Fud: [-19 -52  28 -52]
zonez: [-19 -51 -51 -34]
Nekad: [-19 -51  28 -52]
rest: [-19 -52] | [ 28 -52]
rest: [-51  28] | [-52]
[-19 -52  28 -52] | Fud
[-51  28] | Nekad
[-19 -52] | Fud
rest: [-19 -51  28] | [-52]

Pas: [-32  23  30  -2 -40  20 -20  -5  43]
mino: [ -7  48 -10 -26  32  31 -42  41  19]
tuga: [ -7  48 -10 -26  32  31 -19  41  25]
veza: [-19 -52  40  31  32 -26  39   0  11]
sidit: [ 10  30 -21 -25   4 -25 -38   8  53]
fak: [-15 -40  62   6   5  14  35   8  -1]
Nekad: [ 60  13  -2 -40  30 -16 -16  23   6]
zonez: [ -3 -52  21  37  24 -41 -20  -4  23]
rest: [-16 -16  23] | [6]
[ -2 -40  30] | Nekad
[ -7  48 -10 -26  32  31 -19  41  25] | tuga
where: [40] | veza, 2
rest: [-20  -5] | [43]
[ 24 -41 -20] | zonez

